Below are the code and all the weights of a small trained network. Each question names an input and a class and asks about switching units off, where a switched-off unit gives its printed mean instead of its output.

import numpy as np


def w(rows, s, z=0):
    codes = np.array(rows[::2]) - 128.0
    scale = np.full(codes.shape[1], s)
    scale[-1] = z or s
    return codes * scale


def norm(h):
    return h / np.sqrt((h * h).mean(-1, keepdims=True) + 1e-5)


def f(y):
    return np.maximum(y, 0)


def log_softmax(a):
    a = a - a.max(-1, keepdims=True)
    return a - np.log(np.exp(a).sum(-1, keepdims=True))


def net(x, mask):
    res = np.array(x, float).reshape(1, 3) / 4 @ E
    u = 0
    for l in range(3):
        y = f(norm(res) @ A[l][:, :-1].T + A[l][:, -1])
        res = res + np.where(mask[u : u + 13], y, B[l][:, -1]) @ B[l][:, :-1]
        u += 13
    return log_softmax(norm(res)[-1] @ U[:, :-1].T + U[:, -1])


A, B = {}, {}
E = w([
[221,251,171,41],'x0',
[141,203,82,254],'x1',
[180,133,246,206],'x2',
],0.0055)
A[0] = w([
[143,181,91,83,52],'0.n1',
[90,176,128,50,3],'0.n2',
[127,120,78,94,176],'0.n3',
[197,197,115,72,86],'0.n4',
[252,193,149,83,62],'0.n5',
[154,162,97,155,32],'0.n6',
[142,173,92,122,5],'0.n7',
[140,111,68,50,139],'0.n8',
[169,92,173,104,75],'0.n9',
[167,108,169,108,28],'0.n10',
[88,147,72,108,138],'0.n11',
[146,179,151,72,91],'0.n12',
[158,182,54,145,15],'0.n13',
],0.014,0.0069)
B[0] = w([
[66,82,120,90,164],'0.n1',
[110,36,49,195,155],'0.n2',
[50,99,85,108,204],'0.n3',
[41,14,115,85,221],'0.n4',
[209,170,78,151,254],'0.n5',
[99,148,254,95,141],'0.n6',
[239,239,252,54,138],'0.n7',
[51,105,69,165,223],'0.n8',
[135,88,241,101,172],'0.n9',
[115,119,203,51,150],'0.n10',
[169,206,99,127,190],'0.n11',
[116,38,65,131,195],'0.n12',
[202,234,154,79,158],'0.n13',
],0.0098,0.0074)
A[1] = w([
[92,103,90,78,2],'1.n1',
[95,76,161,141,21],'1.n2',
[181,146,54,168,68],'1.n3',
[101,183,122,96,21],'1.n4',
[180,179,52,150,87],'1.n5',
[170,143,4,116,135],'1.n6',
[154,176,142,44,69],'1.n7',
[110,66,150,107,56],'1.n8',
[44,118,83,96,141],'1.n9',
[188,80,101,51,106],'1.n10',
[34,182,79,122,63],'1.n11',
[125,188,108,192,108],'1.n12',
[100,126,180,146,108],'1.n13',
],0.015,0.0058)
B[1] = w([
[138,129,98,153,179],'1.n1',
[165,164,220,101,151],'1.n2',
[132,175,234,184,165],'1.n3',
[212,139,191,211,137],'1.n4',
[147,200,228,171,177],'1.n5',
[127,184,219,220,239],'1.n6',
[168,41,69,96,158],'1.n7',
[139,194,159,142,173],'1.n8',
[168,119,115,115,255],'1.n9',
[156,164,56,125,204],'1.n10',
[247,201,155,113,209],'1.n11',
[116,67,82,226,174],'1.n12',
[37,67,104,143,151],'1.n13',
],0.012,0.0089)
A[2] = w([
[215,158,115,49,111],'2.n1',
[57,89,18,62,43],'2.n2',
[249,160,119,134,192],'2.n3',
[75,148,97,210,152],'2.n4',
[151,231,120,52,145],'2.n5',
[11,139,114,101,22],'2.n6',
[163,160,113,66,159],'2.n7',
[199,198,41,162,139],'2.n8',
[172,226,88,78,78],'2.n9',
[41,82,72,111,141],'2.n10',
[55,99,173,103,4],'2.n11',
[14,100,250,87,2],'2.n12',
[175,74,97,70,55],'2.n13',
],0.012,0.0071)
B[2] = w([
[139,138,22,37,186],'2.n1',
[100,166,169,181,147],'2.n2',
[142,145,169,85,255],'2.n3',
[57,94,70,117,176],'2.n4',
[120,20,69,91,174],'2.n5',
[2,32,37,179,128],'2.n6',
[163,138,92,71,169],'2.n7',
[151,137,186,81,232],'2.n8',
[88,63,110,70,174],'2.n9',
[13,67,113,215,146],'2.n10',
[159,210,228,135,133],'2.n11',
[184,245,162,207,150],'2.n12',
[126,188,152,109,151],'2.n13',
],0.013)
U = w([
[223,136,76,19,38],'0',
[196,251,245,235,6],'1',
[10,31,3,237,160],'2',
],0.013,0.0021)

Each question gives the input, the list of numbers given to net, and the class t.
The units are the neurons (one row each of A and B). Each row of codes is followed by its name. A weight is (code - 128) times the scale printed after its matrix; where a second scale follows, it is the last column's (A, B and U).
mask holds one flag per neuron, layer by layer. A switched-off neuron (its flag False) gives its mean, the last column of its row in B, instead of its output. The means were averaged over made-up inputs and are rounded, as every weight is.
A unit's drop is (log p(t) with every unit on - log p(t) with that unit switched off) / (log p(t) with every unit on - log p(t) with every unit switched off).
unit that matters most: the unit with the biggest drop
top k neurons: the k neurons with the biggest drops, biggest first
k most important neurons of layer l: the k neurons of layer l with the biggest drops, biggest first
drop of u: that unit's drop, to one decimal
input [-7,7,0], class 1: unit that matters most => 0.n9
input [-7,4,0], class 1: top 2 neurons => 0.n9; 2.n5
input [-2,4,0], class 1: 3 most important neurons of layer 0 => 0.n9; 0.n4; 0.n10
input [-7,-1,3], class 1: 2 most important neurons of layer 0 => 0.n5; 0.n8
input [-1,3,0], class 1: top 2 neurons => 0.n9; 0.n13
input [-4,1,-4], class 1: top 4 neurons => 0.n4; 0.n11; 1.n6; 0.n9
input [1,-5,-3], class 2: 2 most important neurons of layer 0 => 0.n8; 0.n2
input [-3,2,3], class 2: top 2 neurons => 0.n4; 0.n5
input [0,-3,6], class 1: top 2 neurons => 1.n11; 1.n13
input [1,-6,-6], class 2: top 3 neurons => 0.n8; 0.n2; 0.n3
input [-6,-2,5], class 1: top 2 neurons => 0.n5; 1.n2
input [0,3,-5], class 1: top 3 neurons => 0.n11; 1.n6; 0.n4
input [4,-3,0], class 2: top 2 neurons => 0.n4; 1.n11
input [-3,6,5], class 2: unit that matters most => 0.n5
input [-7,1,2], class 2: top 2 neurons => 0.n9; 0.n4
input [2,0,0], class 2: top 2 neurons => 0.n4; 1.n11
input [7,-3,-1], class 2: drop of 0.n4 => 1.1
input [-5,5,3], class 2: drop of 0.n5 => 0.4
